Below are the code and all the weights of a small trained network. Each question names an input and a class and asks about switching units off, where a switched-off unit gives its printed mean instead of its output.

import numpy as np


def w(rows, s, z=0):
    codes = np.array(rows[::2]) - 128.0
    scale = np.full(codes.shape[1], s)
    scale[-1] = z or s
    return codes * scale


def norm(h):
    return h / np.sqrt((h * h).mean(-1, keepdims=True) + 1e-5)


def f(y):
    return np.maximum(y, 0)


def log_softmax(a):
    a = a - a.max(-1, keepdims=True)
    return a - np.log(np.exp(a).sum(-1, keepdims=True))


def net(x, mask):
    res = np.array(x, float).reshape(1, 8) / 4 @ E
    u = 0
    for l in range(3):
        y = f(norm(res) @ A[l][:, :-1].T + A[l][:, -1])
        res = res + np.where(mask[u : u + 4], y, B[l][:, -1]) @ B[l][:, :-1]
        u += 4
    return log_softmax(norm(res)[-1] @ U[:, :-1].T + U[:, -1])


A, B = {}, {}
E = w([
[164,190,144,213,61,197,133,88,173,52],'x0',
[59,218,180,160,102,99,113,148,94,183],'x1',
[65,103,250,189,115,62,173,127,80,55],'x2',
[227,213,206,123,121,101,145,172,206,101],'x3',
[153,125,143,135,210,172,136,139,157,133],'x4',
[58,196,128,96,165,243,154,134,34,75],'x5',
[141,144,146,42,2,141,138,132,75,142],'x6',
[122,129,94,86,87,69,65,103,166,45],'x7',
],0.0077)
A[0] = w([
[118,88,115,106,65,73,127,129,157,137,131],'0.n0',
[133,160,196,127,74,75,121,141,78,36,2],'0.n1',
[125,157,116,2,122,125,156,111,98,209,12],'0.n2',
[49,62,122,121,129,128,107,74,124,142,58],'0.n3',
],0.0093,0.004)
B[0] = w([
[70,155,171,124,183,173,171,172,165,144,251],'0.n0',
[52,130,197,18,58,113,164,113,187,68,237],'0.n1',
[140,98,161,139,116,146,10,204,38,135,252],'0.n2',
[110,145,45,97,86,101,187,80,184,201,228],'0.n3',
],0.011,0.004)
A[1] = w([
[254,131,94,92,164,145,85,104,206,90,43],'1.n0',
[211,198,149,171,36,169,155,119,175,88,3],'1.n1',
[184,148,123,113,167,158,86,107,167,113,15],'1.n2',
[188,68,127,128,137,174,115,142,165,159,67],'1.n3',
],0.0085,0.0027)
B[1] = w([
[156,124,66,141,121,158,148,228,183,12,252],'1.n0',
[116,128,124,176,58,189,66,73,140,160,249],'1.n1',
[150,146,63,163,166,94,164,117,78,10,188],'1.n2',
[195,91,154,72,86,102,149,177,163,88,205],'1.n3',
],0.011,0.0041)
A[2] = w([
[106,121,45,101,106,162,154,121,109,133,60],'2.n0',
[97,114,211,159,128,2,120,129,189,124,81],'2.n1',
[153,118,123,151,39,169,146,68,104,131,3],'2.n2',
[80,165,128,100,171,219,201,154,196,158,175],'2.n3',
],0.0085,0.0032)
B[2] = w([
[83,71,100,119,133,49,157,2,143,202,201],'2.n0',
[144,196,97,119,140,66,222,158,145,158,246],'2.n1',
[121,191,162,137,180,126,54,100,196,181,181],'2.n2',
[213,78,150,169,198,144,69,93,37,35,253],'2.n3',
],0.0097,0.0047)
U = w([
[51,44,29,96,141,105,134,11,98,172,192],'0',
[67,155,96,66,97,142,30,196,8,208,205],'1',
[130,210,165,193,38,207,63,58,162,123,101],'2',
[149,149,120,204,174,5,215,164,161,199,73],'3',
[221,49,133,45,103,134,107,206,121,151,4],'4',
[36,187,216,48,84,65,195,113,145,56,225],'5',
[208,121,44,139,137,157,102,167,179,2,148],'6',
[129,139,162,190,229,172,134,84,19,72,84],'7',
],0.015,0.0025)

Each question gives the input, the list of numbers given to net, and the class t.
The units are the neurons (one row each of A and B). Each row of codes is followed by its name. A weight is (code - 128) times the scale printed after its matrix; where a second scale follows, it is the last column's (A, B and U).
mask holds one flag per neuron, layer by layer. A switched-off neuron (its flag False) gives its mean, the last column of its row in B, instead of its output. The means were averaged over made-up inputs and are rounded, as every weight is.
A unit's drop is (log p(t) with every unit on - log p(t) with that unit switched off) / (log p(t) with every unit on - log p(t) with every unit switched off).
The circuit of an input: a set's keep is (log p(t) with only the set's units on - log p(t) with every unit switched off) / (log p(t) with every unit on - log p(t) with every unit switched off). Starting from all 12 units, units are removed one at a time, each time the one whose removal leaves the highest keep (on an exact tie, the one counted first), for as long as the keep stays at least 0.8.
circuit, biggest first: the units of the circuit, biggest drop first
k most important neurons: the k neurons with the biggest drops, biggest first
drop of u: that unit's drop, to one decimal
input [5,3,5,-8,2,-2,-2,-1], class 0: circuit, biggest first : 0.n3
input [-6,1,-6,-1,5,-6,7,-7], class 1: 3 most important neurons : 0.n2, 1.n0, 2.n3
input [6,7,0,2,1,-8,-2,8], class 5: 4 most important neurons : 2.n1, 0.n1, 0.n0, 2.n3
input [8,-6,-5,-4,-5,4,5,8], class 2: 2 most important neurons : 1.n1, 2.n2
input [-2,-4,1,5,2,-8,8,4], class 5: 3 most important neurons : 0.n0, 0.n1, 2.n1
input [4,-1,-1,1,-3,4,2,4], class 2: 3 most important neurons : 1.n1, 2.n2, 2.n1
input [-7,-7,0,-1,7,5,7,1], class 1: 2 most important neurons : 0.n2, 1.n0
input [7,-4,-4,-8,4,1,8,-7], class 0: 2 most important neurons : 2.n0, 1.n1
input [8,-7,3,-5,-4,4,-1,8], class 2: 3 most important neurons : 2.n2, 1.n1, 2.n1
input [7,-5,1,7,4,0,7,5], class 2: 2 most important neurons : 1.n1, 0.n1
input [-2,4,-2,0,4,-4,5,4], class 1: drop of 0.n2 : 0.8
input [2,-8,5,-4,-6,-1,-6,-3], class 0: drop of 0.n3 : 0.2
input [-3,-1,-7,-2,1,3,-6,-6], class 7: drop of 2.n3 : 0.7
input [-2,4,3,-5,7,-8,0,8], class 3: circuit, biggest first : 2.n1
